Each row is followed by its class.
[-289 -549 -138    8 -161  -59  -16 -399  115  -57  141  -97 -335  -86
  197  -45 -352 -416 -176   16    5 -158  101   91 -154  -87   16  -64
   13  285  -66  -79 -391    3  212 -242]  Nifam
[ -91  242  -51   42  -84   94   93  124   75  -80  106 -137 -120 -236
  -71  -56  -70  403  116   53 -125  259 -214  129 -365   46  198   86
    8 -172  -38   81  -58 -189 -315   76]  zeg
[ 249  306 -100  343  211 -414  443  430  -61  -82    4 -239   79  -26
 -294  281   -9  830  -19 -174  238  687 -455 -255 -214  157   61 -125
  260   57  -34  161 -151 -353 -199  142]  Nifam
[  70  581  121  154   17   26 -310  -73   14 -579   82 -162   77  184
  -50   50  422 -298  -71   58 -174 -178 -272  122  364   -5   99 -214
  290 -246 -295 -231 -189 -105  -53  105]  gir
[ 160   -3 -200   65  223 -296  223  -17 -122 -435 -263 -415  167   78
  109  547 -450 -217 -502 -137  269  188  -93 -107  -58 -248    7 -226
  173  157  -21 -238   71  313  -62  258]  totul
[ 409 -292  124 -122  438 -367 -292 -142 -275 -184 -153  222   26  323
  133  153  -95 -447   60  153   92 -409  187 -270 -200  -49 -105  115
  -48   13   30 -106 -188  293  342 -104]  zeg
[ 349 -224  184  393  201 -498   11   88 -265   59  221 -302 -234 -183
   93  219 -250  459 -373 -450  135  602 -402   40  219  -54  249  119
  142  498   60  215  297 -301   13  -42]  Sota
[-112  443  122   97    1    9  178  346  -41   55  -59 -331 -169 -442
   47   42  -88  899 -225   87  146  650 -527   -9 -215  194  -77  131
  106  -18 -120   53 -151 -265 -350  -28]  lotig
[ 146 -370   84  357  149 -488  118  -35 -341  -71  263 -417 -373 -127
  214  225 -192  205  -86 -281   11  528 -179  108  185  -38   69  216
   63  614   24   50   18 -199 -140  114]  lotig
[ -91  408    6   21 -151   84  127  216   12  -52 -186 -234 -134 -381
   -3  -36 -147  650 -210   98   32  497 -345  144 -405   40  217  -83
   49 -140  -15  145 -126   41 -234  -82]  Sota
[ 671 -129  165 -135  395 -464 -183   36 -327 -121 -360  153  -71 -154
  103  316 -183 -138 -203   49  164 -161  -35 -532 -367   47   51  -27
  -11   91  -41   72 -215  410  387  -27]  menep
[ 303 -446  126  396  236 -307   55  -27 -160   -9  331 -181  -33 -203
  -30  222 -171  381 -245 -291   89  542 -206  219  -77 -224  145  170
   -2  455  149  138  133 -489  -14 -172]  nari
[ 414 -347  148  410  270 -472   48  162 -290 -106  247 -367 -291 -230
   89  292 -186  444 -333 -328   86  497 -313   74  173  -14  262  145
  172  576   64  280  299 -381   74  -18]  gir
[ 137 -234  433  356  246 -681  291  290  164 -261  276 -388 -541   97
  -54  644 -594   70 -197  345  221  400   69 -386  -18 -329 -255 -346
  445  448  100 -314 -550   24  139  199]  Nifam
[ 102  -73 -185  264  307 -219  147   44  -68 -462 -175 -350  118   34
    7  466 -442 -244 -209 -222  299   97   93  -31 -137 -213  180 -207
  128  122    5  -70  127  252 -121  161]  Sota
[ 256 -181   67  445  165 -544   93  -79 -177 -148  180 -335 -236  -61
  -45  281 -238  302 -216 -338   75  485 -340  161   74 -160  293   61
  117  475  117  120  194 -326  -43   30]  gir
[ 132  395  359   56  161 -151 -372 -157  178 -545  192 -151  -49  161
   11  182  282 -302 -336   69 -128 -144 -234  -51  506  -88 -125  -88
  252  -28 -195 -422 -253  -33   95  100]  Sota
[ 136  160 -301  431   63 -349  231  182  -46 -181   44 -185  109  242
 -302  -27  -27  380  194 -137  117  439 -300 -179 -373   27  328 -225
  165 -166  -86  116  -21 -230 -184  323]  gir
[  63   67 -207  513  246 -363  361  149   -2  -73  298  -12  253  -21
 -426  -16  162  479  306  -28   45  628 -140  -14 -509   27  262 -136
   70 -207   96  253 -332 -488 -306  215]  Sota
[-110  371  -70  -89   -7  117   31   44  -43  -26 -100  -85  -99 -251
  -41 -101 -169  484  -51   40 -127  307 -267  108 -387  -44  146  -70
   68 -210  -53  112 -263  -77 -214  -89]  menep
[ 179 -180  428  292  158 -567  364  326  149  -67  455 -394 -497  -19
  -98  465 -390  230 -418  392  122  653  -19 -228  -16 -395 -243 -394
  440  336  135 -297 -327 -175  156  107]  zeg
[  10  -75 -333  230  210 -270  129 -119   97 -465 -256 -295  321  159
  -23  442 -436 -454 -198 -114  249  171  114 -168 -319 -257  242 -152
  123    8   24 -147  212  288  -65  322]  gir
[  79  317 -202  460  295 -470  424  116 -103 -235  129 -214  -37  258
 -239  237   72  382  185 -200   88  567 -421 -292 -197   48   41 -306
  238   39  -29   11 -326 -369 -276  300]  menep
[-190  246 -129  -34  -93  199  -51  153  -19  -50   49 -195  -60 -386
   62  -60  -80  473  -37  142  -97  344 -262  169 -449   79  184   11
   30 -141 -139  120 -212 -162 -253  -36]  totul
[ 135 -441  122  379  276 -270   65 -129 -334 -101  405 -204 -141 -112
   31   86   13   73  -77 -286 -222  295 -138  226  114 -136  251  200
  -30  495   77  112  124 -579   10  -60]  Nifam
[  19  342  254  177   59  -35 -370  -76  -59 -588  -62 -307  -23  208
  263   87  335 -461   61   38   45 -112 -136  -55  463  123 -131 -105
  304  -52 -326 -232 -207   99  -53  116]  Nifam
[ 624 -157  134 -152  307 -568 -161  -58 -268 -149 -425   75   89  147
  218  305 -164 -261 -224  199  269 -134 -157 -433 -268  -54 -141  101
  114   74   48  -85 -186  438  344  -67]  Nifam
[  17  431  226   63    7  -56 -349 -195  146 -784  -97 -316 -110  428
  125  154  181 -463  -59   23  -62 -371 -150    1  678 -138  -58  -50
  307 -101 -264 -492 -181  142  -19  150]  gir
[ -52  -46 -305   32  113 -158   59 -299  -26 -489 -357 -203  296  306
   -9  347 -452 -614  -95 -245  273  -99  145  -61 -256 -356   39 -281
   -9  113  -37 -291   35  426  -50  154]  Sota
[-345 -608   65   15  -16   15 -117 -713  246  -17  151  211 -289  130
  -58  -88 -367 -683 -100  -76 -152 -267  273   48 -297 -138  -74 -112
 -282  203   68  -92 -272   73  200 -134]  nari
[ 554 -304  135 -177  315 -383 -330  -43 -231 -124 -383  295  -23   21
  158  292 -156 -257 -326  168  181 -192  142 -470 -491   40  -53   58
 -113  -12  -23 -179 -251  585  483  -20]  gir
[ 442 -358   50 -200  252 -206 -190  -43 -304 -155 -300  191  122   47
   89  200  -57 -326 -218  261   52 -179  113 -283 -405  -39  -69  137
 -131  104  -15 -194  -81  530  289   48]  menep
[ 299 -353  108  381   98 -470  173   61 -295   28  343 -345 -254  -82
   59  203 -115  442 -340 -343  108  539 -392  125  109  -46  231  201
  122  499  114  199  287 -397  -63  -18]  totul
[ 109   -5 -305   82  240 -391  121  -43  -39 -597 -249 -417    8  221
  110  492 -648 -280 -224 -286  381   26   37 -117 -175 -228  107 -257
  222  171  -49 -212  -43  453  -43  158]  nari
[-204   90  -61 -167 -360  254 -170   92   33  -11 -202  -90  119 -375
   16 -228 -110  410  -34   26    2  385 -180  169 -513  109  153  205
  -35 -205 -165   55 -125   14 -172   82]  lotig
[ 263   36 -250  116   -3 -283  197  166   93 -470 -476 -396   92  -56
  156  527 -540 -117 -403 -134  522  238  -15 -272 -373 -155  260 -280
  213  120  -26 -131  237  528   83  151]  lotig
[-216  224  -32  -60 -191  136   21  196 -130   62  -15 -277 -291 -301
  179 -125  -61  565 -257  173  100  492 -284  205 -190   58 -106   53
   55 -190 -172 -219 -156   21 -291  -44]  gir
[-274 -591  -60  -13  -10  -56  -79 -566  142  -65  253  100 -400  135
  103  -40 -253 -492   91  -62  -53 -234  220   92 -216  -26 -202   13
 -172  293   23 -148 -342   21   89 -124]  menep
[ 328 -311   78 -188  239 -165 -255 -250 -116  -24 -382  360  311  273
 -191   28 -180 -416    5  193  -89 -510  240  -88 -278 -210   74  285
 -191 -235  105  -47 -184  331  330  -84]  lotig
[ 184  206 -322  398  174 -451  295  331 -146 -163   10 -194  132  131
 -198  208   25  562  148  -99  263  544 -349 -249 -349  135  130 -131
  307  -81  -92   77 -241 -235 -263  315]  Nifam
[  39  472  148  150   -5  -49 -376    9   30 -663  171 -321 -239  138
  153  125  299 -332  -12   49    7 -182 -335   64  482   95  -14 -134
  347  -34 -418 -413 -202  -14  -50   72]  lotig
[-210 -586    1   69 -107 -189   45 -282  123  -59  149 -112 -459 -114
  287  -47 -267 -319 -230   33  249  -51   70  -23 -210   29  -63   15
   51  277    7 -166 -285   72  189 -301]  Nifam
[-108  354   23  -93 -126  120   49   66   -4   94   68 -100 -115 -343
   -4 -192  -52  504    0  215 -230  253 -235   67 -325   80  219   27
   34 -249  -93  267 -104 -245 -273  -43]  Nifam
[ -57 -311  145  353  171 -412  356  159  224 -106  451 -230 -346  218
 -264  436 -480  138 -183  393   46  285   88   35  -75 -425  -74 -245
  222  206  182 -397 -399 -123  -28   62]  totul
[ 294 -217  175  439  274 -587  112  127 -269 -142  231 -401 -337  -15
  133  296 -189  296 -206 -313  173  440 -315   13  132    7  141  -15
  213  530   58    3  170 -312   26   -8]  totul
[ 447 -261  164  347  276 -341  110  143 -354 -155  217 -295 -240 -211
  108  277 -137  523 -465 -452   32  446 -341  113  170  -75  195  144
   57  556   52  158  106 -318   91 -133]  gir
[ 253 -262  146  348  155 -374   91  210 -296  -24  206 -444 -248 -193
  136  220 -128  451 -281 -241   93  559 -382   71  115   -8  151  275
  219  469    1  106  289 -437  -66  -19]  lotig
[ 603 -193  195  -37  559 -512 -125   83 -259 -126 -202  124   20   37
    0  328 -219 -288 -129  196   86 -264   28 -413 -320  -18  -19   68
   46   67   52   28 -150  295  396  -36]  totul
[ 184   14 -145   35  129 -362  142  -16  -78 -463 -514 -268  200  180
   89  508 -429 -293 -382 -109  504  -10  -51 -233 -152 -166   68 -277
  262  157   -3 -233  238  390   16   91]  nari
[ 188  115 -256  -96  167 -268  185   -7 -182 -510 -357 -396   70   71
  150  439 -505 -357 -409  -63  264   -2   28 -265 -188 -260  177 -360
  207   72  -51   12  172  434  100  281]  Nifam
[-113 -225  218  557  147 -487  422   51  228 -222  323 -253 -195  537
 -390  491 -431  143 -135  331  -14  392  157  -81 -137 -525 -142 -151
  228  243  208 -455 -437 -267  -27  324]  lotig
[ 158  576  172   33   -7 -154 -390  -38  100 -609  -32 -357 -167  234
  211  189  179 -292 -158  139   65 -216 -302  -14  637   15  -92 -170
  343  -93 -341 -420 -217  264  -13  112]  lotig
[ -23  202 -293  426  319 -264  446  103 -152  -29  285   15   16  248
 -345   73  160  327  314  -84 -175  434 -197 -103 -368   11  141 -179
  -45  -55  104  121 -296 -236 -375  257]  Sota
[-209  241 -127   61 -230  159  -63  105   43   17  -33 -253  -77 -244
   81 -166 -175  573 -314   84   -5  495 -269  158 -351  109  114   28
   61 -146 -255   -7 -226  -54  -83  -75]  zeg
[ -85  543   17  248   15  -68 -433 -228   25 -721  123 -160   31  496
   92   58  448 -674  444   28 -193 -478 -111   36  299   89   93 -148
  253 -144 -348 -345 -311  -68 -145  210]  lotig
[ 308 -212  132  413  199 -511  117  114 -178 -140  338 -415 -276 -119
   37  270 -206  568 -433 -308  154  570 -346  107  173 -147  278  124
  228  470  105  186  140 -465   72  -86]  nari
[ 478 -184  -70  -95  396 -271 -199 -348 -321 -151 -200  470  251  446
   54  215  -27 -483   59   13  -24 -386  175 -156 -277 -131 -114  108
 -249   78  129  -45 -125  479  204  -29]  nari
[  -6  306  121 -102  -17  132   82  257   -3   69   25 -151 -168 -592
   -2   89 -123  682 -258   38  -38  585 -369   24 -287   82  -18   31
   18  -50  -89   39 -182  -59 -285    1]  menep
[-189  234 -134  -77 -157  162   14  170   49  105  -84 -159   93 -283
  -82 -272 -128  704    6  110 -159  391 -372  244 -402  145  210  256
   13 -271 -101  174 -160 -255 -229 -110]  nari
[ 156   78 -217  114  217 -438  298  -80 -138 -437 -467 -182  204  317
  -12  512 -381 -258  -98 -192  304   -7  106 -283 -284  -96  121 -268
   85  140   42 -169   56  410  -68  225]  Nifam
[ 464  -89  -28 -106  460 -410 -209  -82 -282 -224 -101  151   31  178
  196  246 -127 -393    2  278 -104 -271    4 -391 -349  -29 -107  126
  -47   85  -78  -96 -384  342  328   16]  gir
[-129  253  -48  -54  -84  224  111  245 -129  144   -5 -181   18 -491
   24 -224  -20  555   15  220 -176  332 -291  178 -310   77  141   59
   -6 -102 -121  263 -211 -301 -188 -166]  lotig
[ 194   48 -287  137  216 -335  144 -108  -97 -504 -313 -246  308  225
   53  476 -451 -371 -287 -164  208   66   45 -281 -244 -191  170 -217
  165   96  -74  -29  165  279   22  362]  gir
[ 116  401 -351  408  320 -292  400  295 -131 -169   88 -100  177  248
 -280   77   64  566  302 -201   44  586 -284 -230 -425  -28  170 -267
  120 -107  -18   60 -182 -351 -210  177]  gir
[-226 -567  -45   36 -141   80  -22 -615  239    1  149  163 -305   50
   82   42 -185 -456 -100  -41   76  -68  292   63 -106 -124 -272  -20
 -186  253    5  -20 -293   48  143 -238]  nari
[ 126  202  293    5  175 -166 -350 -315  -52 -604  118  -52  -41  117
   50  160  312 -546 -110  -86 -137 -140  -93 -105  386   82 -139  -90
  162   27 -314 -287 -215  -82   63  234]  lotig
[ -36 -260  241   16   27 -127  -26 -359  328   -2  331   93 -491 -153
  165   89 -219 -277  -58   34   75  -56    3  -65  -73  -53 -297  -63
  -65  261   89  -22 -277 -114  171 -257]  gir
[   8 -159  479  371  269 -475  350  214  153  -64  431  -90 -273  236
 -280  480 -364   75   43  410   24  321  233 -123  -10 -448 -318 -219
  179  294  256 -390 -415 -234   56  164]  nari
[ 551 -243  152 -204  380 -430 -222  153 -254 -133 -231  106   20 -115
   99  250 -252 -162 -312  241  173 -175  -58 -519 -499   14  117   66
  -55  114  -64  -77 -157  366  502 -133]  lotig
[  -1  358  204  139  -51  -18 -317 -119  -83 -633    0 -299 -283  200
  111  195  236 -353 -130  -64  -69 -113 -110  -55  581  113  -26 -179
  264  -41 -432 -324 -141  115  -50  370]  menep
[  30  284 -158  496  210 -386  359  246  -62  -98  114  -67  170  117
 -310  179  192  514  272  -12   71  657 -231 -257 -527  212  112 -174
  105  -85   11  124 -227 -349 -347  379]  gir
[-152  349   49  -52 -129  131  111  155  -24    0  -55 -214 -323 -307
  113  -37 -107  570 -235  155  -53  384 -254  -71 -292  137   64  -33
   24 -164 -141   62  -71 -111 -231   91]  lotig
[ 244   88 -359  228  196 -229  116 -142   -7 -502 -186 -228  110  269
   98  495 -298 -369 -207 -243  215   72  106 -172 -268 -158  113 -255
  168   83  -91 -142  133  323   21  190]  menep
